Here is a tiny trained network, its code and every weight. The questions are about switching its units off for an input and a target symbol, where a switched-off unit gives its printed mean instead of its output.

import numpy as np


def w(rows, s, z=0):
    codes = np.array(rows[::2]) - 128.0
    scale = np.full(codes.shape[1], s)
    scale[-1] = z or s
    return codes * scale


def f(y):
    return np.maximum(y, 0)


def softmax(a):
    e = np.exp(a - a.max(-1, keepdims=True))
    return e / e.sum(-1, keepdims=True)


def log_softmax(a):
    a = a - a.max(-1, keepdims=True)
    return a - np.log(np.exp(a).sum(-1, keepdims=True))


def net(x, mask):
    ids = ['ΛΠΨαβεζηθστφω'.index(c) for c in x.split()]
    T = len(ids)
    res = E[ids] + P[:T]
    u = 0
    for l in range(3):
        q, k, v = (res @ M[l].T for M in (Q, K, V))
        z = softmax(np.where(np.tri(T) > 0, q @ k.T / 4**0.5, -1e9)) @ v
        res = res + np.where(mask[u], z, O[l][:, -1]) @ O[l][:, :-1]
        u += 1
        y = f(res @ A[l][:, :-1].T + A[l][:, -1])
        res = res + np.where(mask[u : u + 12], y, B[l][:, -1]) @ B[l][:, :-1]
        u += 12
    return log_softmax(res[-1] @ U[:, :-1].T + U[:, -1])


Q, K, V, O, A, B = {}, {}, {}, {}, {}, {}
E = w([
[62,132,107,2,81],'Λ',
[201,153,175,175,90],'Π',
[228,252,43,73,158],'Ψ',
[132,155,160,234,142],'α',
[125,120,222,113,92],'β',
[130,174,161,214,72],'ε',
[45,130,127,177,126],'ζ',
[53,172,107,178,80],'η',
[166,105,169,9,117],'θ',
[111,131,188,69,67],'σ',
[120,116,123,149,213],'τ',
[124,155,116,104,3],'φ',
[186,126,163,160,170],'ω',
],0.017)
P = w([
[36,253,254,74,208],'0',
[114,179,201,95,172],'1',
[125,164,189,99,177],'2',
[142,139,175,113,169],'3',
[149,126,169,121,162],'4',
[157,109,164,131,158],'5',
[165,90,158,140,150],'6',
[170,81,157,145,147],'7',
[174,61,150,159,145],'8',
[179,54,147,163,136],'9',
[181,46,147,169,135],'10',
[187,27,139,182,133],'11',
[188,20,138,192,125],'12',
],0.0079)
Q[0] = w([
[109,57,89,61,249],'0.h0',
[195,202,160,170,213],'0.h0',
[22,176,48,141,144],'0.h0',
[31,61,161,214,191],'0.h0',
],0.011)
K[0] = w([
[122,101,107,76,198],'0.h0',
[107,143,173,170,184],'0.h0',
[7,110,125,137,107],'0.h0',
[127,71,131,166,144],'0.h0',
],0.021)
V[0] = w([
[241,51,88,159,100],'0.h0',
[118,178,125,229,211],'0.h0',
[201,63,165,184,147],'0.h0',
[123,2,183,197,111],'0.h0',
],0.0046)
O[0] = w([
[116,209,104,130,156,39],'0.h0',
[113,85,170,114,94,253],'0.h0',
[102,184,169,111,104,187],'0.h0',
[108,172,185,2,180,47],'0.h0',
],0.0073,0.0014)
A[0] = w([
[226,74,86,56,154,1],'0.n0',
[190,114,181,67,113,90],'0.n1',
[130,171,141,49,215,105],'0.n2',
[89,128,143,55,151,100],'0.n3',
[254,50,38,170,180,131],'0.n4',
[74,48,122,148,146,92],'0.n5',
[112,38,111,150,73,117],'0.n6',
[118,111,125,180,218,120],'0.n7',
[55,102,84,218,169,109],'0.n8',
[150,60,39,104,96,130],'0.n9',
[138,196,4,166,178,95],'0.n10',
[108,54,181,126,93,135],'0.n11',
],0.0094,0.025)
B[0] = w([
[188,217,215,3,230,128],'0.n0',
[118,147,111,148,145,149],'0.n1',
[143,102,157,131,140,143],'0.n2',
[148,109,147,101,101,133],'0.n3',
[120,143,123,138,107,202],'0.n4',
[155,154,149,127,119,130],'0.n5',
[138,154,155,124,139,167],'0.n6',
[118,142,142,91,113,159],'0.n7',
[124,143,154,117,106,146],'0.n8',
[119,132,165,143,147,176],'0.n9',
[167,148,110,123,140,151],'0.n10',
[120,158,113,124,141,253],'0.n11',
],0.024,0.0057)
Q[1] = w([
[176,84,75,170,167],'1.h0',
[50,204,103,82,99],'1.h0',
[105,153,251,173,130],'1.h0',
[56,219,160,182,137],'1.h0',
],0.011)
K[1] = w([
[123,147,215,109,108],'1.h0',
[172,45,60,199,110],'1.h0',
[127,240,11,173,217],'1.h0',
[145,99,41,217,203],'1.h0',
],0.012)
V[1] = w([
[181,165,254,18,83],'1.h0',
[110,88,104,85,75],'1.h0',
[133,243,24,93,160],'1.h0',
[48,142,238,67,2],'1.h0',
],0.0049)
O[1] = w([
[132,88,209,107,47,221],'1.h0',
[86,114,131,86,159,45],'1.h0',
[253,190,115,129,89,254],'1.h0',
[37,87,196,103,104,128],'1.h0',
],0.0072,0.0052)
A[1] = w([
[147,131,107,169,88,133],'1.n0',
[143,96,183,140,121,43],'1.n1',
[112,196,161,135,157,120],'1.n2',
[144,53,131,177,149,198],'1.n3',
[82,77,105,59,151,30],'1.n4',
[107,68,156,138,58,120],'1.n5',
[154,87,118,71,149,24],'1.n6',
[181,153,126,138,170,57],'1.n7',
[135,78,150,95,187,59],'1.n8',
[175,88,136,92,171,106],'1.n9',
[157,145,40,133,158,2],'1.n10',
[116,114,131,7,122,131],'1.n11',
],0.016,0.0081)
B[1] = w([
[110,111,141,61,159,229],'1.n0',
[159,183,170,79,174,174],'1.n1',
[142,79,146,80,108,249],'1.n2',
[23,180,61,31,189,134],'1.n3',
[125,208,75,45,157,138],'1.n4',
[63,173,144,184,123,213],'1.n5',
[246,183,176,8,114,131],'1.n6',
[56,134,93,120,99,237],'1.n7',
[89,84,103,108,185,144],'1.n8',
[119,130,149,84,79,143],'1.n9',
[121,117,185,152,174,188],'1.n10',
[156,199,44,176,161,195],'1.n11',
],0.012,0.011)
Q[2] = w([
[68,10,57,121,66],'2.h0',
[21,63,161,217,130],'2.h0',
[207,160,102,68,30],'2.h0',
[223,94,113,64,63],'2.h0',
],0.011)
K[2] = w([
[117,187,116,34,69],'2.h0',
[165,11,78,109,64],'2.h0',
[84,225,197,129,80],'2.h0',
[119,198,210,87,124],'2.h0',
],0.012)
V[2] = w([
[135,172,125,143,219],'2.h0',
[242,144,160,78,56],'2.h0',
[110,243,175,13,3],'2.h0',
[198,212,245,175,128],'2.h0',
],0.0056)
O[2] = w([
[131,68,81,32,123,167],'2.h0',
[166,217,169,2,122,79],'2.h0',
[152,116,207,189,234,248],'2.h0',
[215,79,62,40,58,207],'2.h0',
],0.0062,0.017)
A[2] = w([
[98,103,215,115,112,111],'2.n0',
[204,113,161,140,111,74],'2.n1',
[168,28,138,205,125,6],'2.n2',
[154,46,162,136,64,150],'2.n3',
[164,36,95,162,102,101],'2.n4',
[104,173,155,74,77,127],'2.n5',
[173,95,169,91,165,87],'2.n6',
[147,71,73,205,87,27],'2.n7',
[176,95,119,89,140,144],'2.n8',
[135,182,117,177,9,96],'2.n9',
[137,227,155,116,145,156],'2.n10',
[155,95,101,99,35,116],'2.n11',
],0.013,0.024)
B[2] = w([
[156,152,88,114,187,204],'2.n0',
[93,221,171,162,92,143],'2.n1',
[76,22,69,253,21,128],'2.n2',
[164,67,70,183,110,176],'2.n3',
[47,232,108,156,211,131],'2.n4',
[97,92,127,147,146,174],'2.n5',
[174,202,125,130,193,177],'2.n6',
[125,159,140,180,30,128],'2.n7',
[84,117,146,173,137,195],'2.n8',
[146,221,116,20,169,137],'2.n9',
[134,76,119,122,51,252],'2.n10',
[113,188,107,39,112,148],'2.n11',
],0.014,0.016)
U = w([
[141,128,42,161,101,63],'Λ',
[174,182,162,186,87,122],'Π',
[157,206,82,127,125,2],'Ψ',
[186,98,94,136,140,68],'α',
[136,81,250,95,64,214],'β',
[151,54,127,202,86,84],'ε',
[55,134,240,177,116,217],'ζ',
[93,179,143,207,142,153],'η',
[200,124,85,63,84,20],'θ',
[157,131,121,150,29,150],'σ',
[92,97,134,68,122,119],'τ',
[108,207,205,103,78,220],'φ',
[129,163,203,96,147,77],'ω',
],0.012,0.0053)

Each question gives the input, a string of symbols that net reads in full, and the target symbol t.
The units are the heads (4 rows each of Q, K, V and O) and the neurons (one row each of A and B). Each row of codes is followed by its name. A weight is (code - 128) times the scale printed after its matrix; where a second scale follows, it is the last column's (O, A, B and U).
mask holds one flag per unit, layer by layer, with each layer's heads first. A switched-off unit (its flag False) gives its mean, the last column of its rows in O or B, instead of its output. The means were averaged over made-up inputs and are rounded, as every weight is.
A unit's drop is (log p(t) with every unit on - log p(t) with that unit switched off) / (log p(t) with every unit on - log p(t) with every unit switched off).
The circuit of an input: a set's keep is (log p(t) with only the set's units on - log p(t) with every unit switched off) / (log p(t) with every unit on - log p(t) with every unit switched off). Starting from the 12 units with the biggest drops (on a tie, the unit counted first), units are removed one at a time, each time the one whose removal leaves the highest keep (on an exact tie, the one counted first), for as long as the keep stays at least 0.8.
circuit, biggest first: the units of the circuit, biggest drop first
most important unit: the unit with the biggest drop
k most important neurons: the k neurons with the biggest drops, biggest first
k most important neurons of layer l: the k neurons of layer l with the biggest drops, biggest first
input ε Π τ Λ τ Λ θ ω ζ, target ζ: most important neuron	[0.n7]
input η Λ α α φ ω ε, target ε: circuit, biggest first	[1.n7 1.n11 2.n3]
input α φ Ψ Λ α ζ β Π ε θ η, target Π: 4 most important neurons of layer 2	[2.n1 2.n3 2.n6 2.n10]
input θ Ψ φ β ε, target ω: 4 most important neurons of layer 0	[0.n3 0.n2 0.n10 0.n4]
input σ Π Ψ β β, target α: circuit, biggest first	[0.h0 1.n5 1.h0]
input σ σ ω σ Ψ, target α: circuit, biggest first	[1.h0 1.n5 2.h0]
input β τ α θ, target θ: circuit, biggest first	[1.n11 2.n10 1.n6]
input Ψ τ β θ η, target τ: 3 most important neurons	[1.n10 1.n0 1.n7]
input ω τ β β τ α α φ, target φ: circuit, biggest first	[1.n5 1.h0 2.n9 0.n7]
input σ τ Λ ε α α η φ Ψ ζ η Λ, target α: circuit, biggest first	[1.n5 1.h0 2.h0 0.n9]
input σ σ ζ η β η σ β φ, target φ: circuit, biggest first	[1.h0 2.n9 1.n5 0.n8]
input φ ζ ζ ζ ω, target ω: circuit, biggest first	[0.h0 2.n6 2.n3 0.n2]
input ε β θ Ψ Λ α τ Λ η ω θ η, target σ: circuit, biggest first	[1.h0 2.n0 0.n10]
input ω Π Λ, target Λ: circuit, biggest first	[1.n11 2.n10]
input ζ ε Π Ψ ζ ζ β τ η τ, target η: 4 most important neurons of layer 1	[1.n5 1.n1 1.n11 1.n0]
input ω ω Π Λ ζ ζ σ, target σ: most important neuron of layer 0	[0.n4]
input Ψ τ ζ σ, target τ: 2 most important neurons of layer 2	[2.n11 2.n10]
input η ζ ω σ φ σ τ ε η φ Λ Ψ, target ε: circuit, biggest first	[1.h0 1.n5 2.h0 0.h0]
input β β Π σ η η ζ α ε Λ ε η ω, target ω: circuit, biggest first	[1.h0 2.n6 1.n1]
input Ψ ε ε α Π ω β τ α ω φ Π, target τ: 4 most important neurons	[1.n7 1.n0 1.n10 0.n10]
input Π β Λ φ Π Ψ, target φ: 2 most important neurons of layer 2	[2.n1 2.n8]
input θ ε Ψ σ ζ Π β Λ η, target ω: 3 most important neurons of layer 2	[2.n6 2.n3 2.n8]
input α σ φ β Ψ φ Π τ, target Π: most important unit	0.n7
input φ φ α β β Ψ Ψ Λ Π β σ α, target β: 2 most important neurons of layer 1	[1.n7 1.n10]
input σ ε σ φ ε Ψ α α θ η, target α: 2 most important neurons	[1.n5 1.n7]
input β Ψ η ω ε, target Ψ: 2 most important neurons	[1.n5 1.n7]
input ζ β τ ε θ τ α ε β β σ σ Π, target Π: 2 most important neurons of layer 1	[1.n7 1.n1]
input τ ε τ Ψ ζ τ Λ ω, target Λ: most important unit	1.h0
input Π ε Ψ Π φ β, target φ: 3 most important neurons	[1.n7 1.n5 2.n1]
